Here is a tiny trained network, its code and every weight. The questions are about switching its units off for an input and a class, where a switched-off unit gives its printed mean instead of its output.

import numpy as np


def w(rows, s, z=0):
    codes = np.array(rows[::2]) - 128.0
    scale = np.full(codes.shape[1], s)
    scale[-1] = z or s
    return codes * scale


def f(y):
    return y / 2 * (1 + np.tanh(0.7978845608 * (y + 0.044715 * y**3)))


def log_softmax(a):
    a = a - a.max(-1, keepdims=True)
    return a - np.log(np.exp(a).sum(-1, keepdims=True))


def net(x, mask):
    res = np.array(x, float).reshape(1, 5) / 4 @ E
    y = f(res @ A[0][:, :-1].T + A[0][:, -1])
    res = res + np.where(mask, y, B[0][:, -1]) @ B[0][:, :-1]
    return log_softmax(res[-1] @ U[:, :-1].T + U[:, -1])


A, B = {}, {}
E = w([
[135,9,89,216,125,92,191,126],'x0',
[206,101,156,59,60,119,233,136],'x1',
[163,146,50,135,71,154,102,10],'x2',
[66,129,193,163,38,163,169,45],'x3',
[130,122,130,123,135,127,125,121],'x4',
],0.013)
A[0] = w([
[164,221,150,30,89,157,79,133,90],'neuron 1',
[179,52,165,72,120,104,193,118,81],'neuron 2',
[33,112,218,148,60,206,172,73,69],'neuron 3',
[71,119,215,107,166,109,184,200,102],'neuron 4',
[94,141,189,118,135,96,156,195,140],'neuron 5',
[140,28,107,202,140,82,164,92,115],'neuron 6',
[148,126,74,103,134,132,118,181,55],'neuron 7',
[207,134,92,132,79,128,91,28,100],'neuron 8',
[132,171,162,63,143,228,115,121,83],'neuron 9',
[208,110,53,71,181,109,98,155,5],'neuron 10',
[193,168,5,122,99,179,113,82,110],'neuron 11',
[139,82,64,164,85,124,152,149,61],'neuron 12',
[171,127,97,97,88,192,160,129,56],'neuron 13',
[64,161,120,206,160,150,57,119,6],'neuron 14',
[109,186,180,111,126,144,85,123,94],'neuron 15',
[219,157,161,52,42,121,165,153,38],'neuron 16',
],0.011,0.0028)
B[0] = w([
[182,137,176,220,78,185,140,187,244],'neuron 1',
[87,67,49,151,130,152,51,135,223],'neuron 2',
[217,179,84,26,86,6,120,144,251],'neuron 3',
[46,155,233,88,177,153,166,75,217],'neuron 4',
[104,120,168,94,209,152,211,70,193],'neuron 5',
[176,134,218,213,67,177,117,158,226],'neuron 6',
[168,160,143,82,171,41,99,162,163],'neuron 7',
[43,180,200,101,183,149,196,110,237],'neuron 8',
[172,117,182,217,77,155,127,133,198],'neuron 9',
[192,136,142,77,74,39,120,125,206],'neuron 10',
[64,190,187,69,176,144,202,62,238],'neuron 11',
[124,151,153,174,120,135,162,180,179],'neuron 12',
[110,125,73,136,168,151,118,119,181],'neuron 13',
[70,49,28,113,80,127,18,82,208],'neuron 14',
[172,121,151,153,72,178,108,117,184],'neuron 15',
[58,2,3,113,88,155,64,142,243],'neuron 16',
],0.0086,0.017)
U = w([
[51,175,179,72,208,178,187,77,247],'0',
[194,139,169,255,104,175,130,150,232],'1',
[57,79,37,118,144,167,30,105,36],'2',
[229,178,119,34,122,3,132,126,17],'3',
],0.011,0.0014)

Each question gives the input, the list of numbers given to net, and the class t.
The units are the neurons (one row each of A and B). Each row of codes is followed by its name. A weight is (code - 128) times the scale printed after its matrix; where a second scale follows, it is the last column's (A, B and U).
mask holds one flag per neuron, in row order. A switched-off neuron (its flag False) gives its mean, the last column of its row in B, instead of its output. The means were averaged over made-up inputs and are rounded, as every weight is.
A unit's drop is (log p(t) with every unit on - log p(t) with that unit switched off) / (log p(t) with every unit on - log p(t) with every unit switched off).
The circuit of an input: a set's keep is (log p(t) with only the set's units on - log p(t) with every unit switched off) / (log p(t) with every unit on - log p(t) with every unit switched off). Starting from the 12 units with the biggest drops (on a tie, the unit counted first), units are removed one at a time, each time the one whose removal leaves the highest keep (on an exact tie, the one counted first), for as long as the keep stays at least 0.8.
circuit, biggest first: the units of the circuit, biggest drop first
unit that matters most: the unit with the biggest drop
top k neurons: the k neurons with the biggest drops, biggest first
drop of u: that unit's drop, to one decimal
input [7,8,5,-8,-7], class 2: unit that matters most => neuron 2
input [2,7,-7,-3,-4], class 0: top 3 neurons => (neuron 4; neuron 5; neuron 14)
input [7,2,7,5,-8], class 0: top 3 neurons => (neuron 8; neuron 11; neuron 1)
input [1,-4,-7,8,-2], class 3: top 3 neurons => (neuron 3; neuron 8; neuron 11)
input [7,8,5,8,0], class 2: top 3 neurons => (neuron 2; neuron 16; neuron 1)
input [-1,-8,8,8,3], class 0: top 2 neurons => (neuron 8; neuron 11)
input [-1,-3,-1,5,-2], class 3: top 2 neurons => (neuron 3; neuron 16)
input [-3,6,-5,7,4], class 3: top 4 neurons => (neuron 3; neuron 14; neuron 8; neuron 11)
input [-4,-4,3,6,-7], class 3: top 2 neurons => (neuron 3; neuron 16)
input [8,8,-7,-7,8], class 1: top 2 neurons => (neuron 6; neuron 3)
input [-5,-6,-7,8,1], class 3: top 3 neurons => (neuron 3; neuron 8; neuron 11)
input [-5,2,7,-2,-4], class 0: top 2 neurons => (neuron 11; neuron 8)
input [-6,7,-1,4,5], class 2: drop of neuron 13 => 0.0
input [-7,4,-4,-3,7], class 1: circuit, biggest first => (neuron 1)
input [6,0,-7,1,-5], class 0: drop of neuron 4 => 3.4
input [3,6,-1,6,-8], class 2: drop of neuron 13 => 0.1
